Here is a tiny trained network, its code and every weight. The questions are about switching its units off for an input and a class, where a switched-off unit gives its printed mean instead of its output.

import numpy as np


def w(rows, s, z=0):
    codes = np.array(rows[::2]) - 128.0
    scale = np.full(codes.shape[1], s)
    scale[-1] = z or s
    return codes * scale


def norm(h):
    return h / np.sqrt((h * h).mean(-1, keepdims=True) + 1e-5)


def f(y):
    return y / 2 * (1 + np.tanh(0.7978845608 * (y + 0.044715 * y**3)))


def log_softmax(a):
    a = a - a.max(-1, keepdims=True)
    return a - np.log(np.exp(a).sum(-1, keepdims=True))


def net(x, mask):
    res = np.array(x, float).reshape(1, 5) / 4 @ E
    u = 0
    for l in range(2):
        y = f(norm(res) @ A[l][:, :-1].T + A[l][:, -1])
        res = res + np.where(mask[u : u + 7], y, B[l][:, -1]) @ B[l][:, :-1]
        u += 7
    return log_softmax(norm(res)[-1] @ U[:, :-1].T + U[:, -1])


A, B = {}, {}
E = w([
[121,224,94,191,2,176],'x0',
[233,157,52,198,126,174],'x1',
[117,142,118,137,137,107],'x2',
[192,58,48,86,47,77],'x3',
[98,140,102,125,146,122],'x4',
],0.0096)
A[0] = w([
[81,197,147,133,47,157,104],'L0N1',
[101,95,53,116,30,103,65],'L0N2',
[183,152,96,138,168,144,147],'L0N3',
[154,86,63,75,73,62,127],'L0N4',
[73,153,187,106,140,167,111],'L0N5',
[107,147,92,106,8,109,25],'L0N6',
[67,128,152,81,106,113,254],'L0N7',
],0.014,0.006)
B[0] = w([
[108,87,79,227,50,120,226],'L0N1',
[214,145,164,94,156,123,218],'L0N2',
[125,70,103,110,183,162,189],'L0N3',
[89,80,59,101,113,118,255],'L0N4',
[188,120,97,165,145,61,197],'L0N5',
[145,176,213,129,250,90,210],'L0N6',
[142,155,182,144,71,108,243],'L0N7',
],0.016,0.0082)
A[1] = w([
[175,184,152,183,252,195,226],'L1N1',
[168,156,106,28,51,50,31],'L1N2',
[76,158,40,183,84,248,4],'L1N3',
[237,210,52,100,19,100,214],'L1N4',
[155,246,234,97,148,107,77],'L1N5',
[187,157,59,80,209,129,236],'L1N6',
[177,184,125,203,113,148,62],'L1N7',
],0.012,0.0023)
B[1] = w([
[100,193,157,69,141,180,255],'L1N1',
[46,148,130,66,63,151,208],'L1N2',
[93,112,161,4,97,65,180],'L1N3',
[110,146,183,143,239,169,227],'L1N4',
[217,65,82,104,149,72,215],'L1N5',
[130,144,110,222,86,160,250],'L1N6',
[85,90,107,64,89,137,207],'L1N7',
],0.017,0.0076)
U = w([
[202,121,185,91,146,51,195],'0',
[52,117,133,32,53,144,207],'1',
[143,192,149,119,174,234,215],'2',
[145,55,17,153,99,182,3],'3',
[93,131,168,250,64,106,14],'4',
],0.015,0.0025)

Each question gives the input, the list of numbers given to net, and the class t.
The units are the neurons (one row each of A and B). Each row of codes is followed by its name. A weight is (code - 128) times the scale printed after its matrix; where a second scale follows, it is the last column's (A, B and U).
mask holds one flag per neuron, layer by layer. A switched-off neuron (its flag False) gives its mean, the last column of its row in B, instead of its output. The means were averaged over made-up inputs and are rounded, as every weight is.
A unit's drop is (log p(t) with every unit on - log p(t) with that unit switched off) / (log p(t) with every unit on - log p(t) with every unit switched off).
The circuit of an input: a set's keep is (log p(t) with only the set's units on - log p(t) with every unit switched off) / (log p(t) with every unit on - log p(t) with every unit switched off). Starting from the 12 units with the biggest drops (on a tie, the unit counted first), units are removed one at a time, each time the one whose removal leaves the highest keep (on an exact tie, the one counted first), for as long as the keep stays at least 0.8.
units of the circuit, in order: the units of the circuit, biggest drop first
most important unit: the unit with the biggest drop
top k neurons: the k neurons with the biggest drops, biggest first
k most important neurons of layer l: the k neurons of layer l with the biggest drops, biggest first
input [2,3,3,0,0], class 1: units of the circuit, in order => L0N5, L1N3
input [-3,-8,3,-1,-5], class 0: units of the circuit, in order => L0N4, L1N5
input [-7,1,-1,-4,6], class 2: top 3 neurons => L1N1, L0N4, L0N6
input [1,6,6,3,-3], class 2: most important unit => L0N1
input [4,0,-2,-1,-5], class 4: 2 most important neurons of layer 1 => L1N2, L1N1
input [-5,8,6,-1,-3], class 2: top 3 neurons => L0N4, L1N1, L0N1
input [0,1,-6,3,0], class 3: top 3 neurons => L0N4, L1N6, L0N7
input [6,0,3,-6,-2], class 4: 4 most important neurons of layer 1 => L1N1, L1N2, L1N4, L1N5
input [3,-4,1,-5,-2], class 4: top 2 neurons => L0N1, L0N5
input [3,-1,-7,-8,6], class 4: top 2 neurons => L0N5, L0N1
input [4,-3,5,7,5], class 0: 2 most important neurons of layer 0 => L0N6, L0N2
input [-4,-8,7,-2,-2], class 0: top 3 neurons => L0N4, L0N1, L1N5
input [3,0,-4,5,-7], class 0: top 2 neurons => L0N6, L0N2
input [8,8,-2,-1,-6], class 1: units of the circuit, in order => L1N3
input [-2,3,-8,1,2], class 3: 2 most important neurons of layer 0 => L0N6, L0N1
input [-3,0,8,8,-1], class 1: 2 most important neurons of layer 0 => L0N4, L0N1
input [-1,-1,0,-5,-8], class 0: 2 most important neurons of layer 0 => L0N1, L0N4
input [7,2,-3,-7,1], class 1: 2 most important neurons of layer 1 => L1N3, L1N7
input [4,-6,-2,6,8], class 0: 2 most important neurons of layer 0 => L0N6, L0N2
input [4,2,7,4,-7], class 2: 2 most important neurons of layer 1 => L1N1, L1N6
input [-6,-1,-2,6,-5], class 1: most important unit => L1N2
input [1,-2,-3,8,3], class 0: top 3 neurons => L0N6, L0N2, L0N1
input [6,-6,3,0,0], class 4: top 2 neurons => L0N1, L1N3
input [2,1,-3,3,7], class 2: 2 most important neurons of layer 0 => L0N7, L0N4
input [2,6,-2,-6,-3], class 1: top 2 neurons => L1N3, L0N6
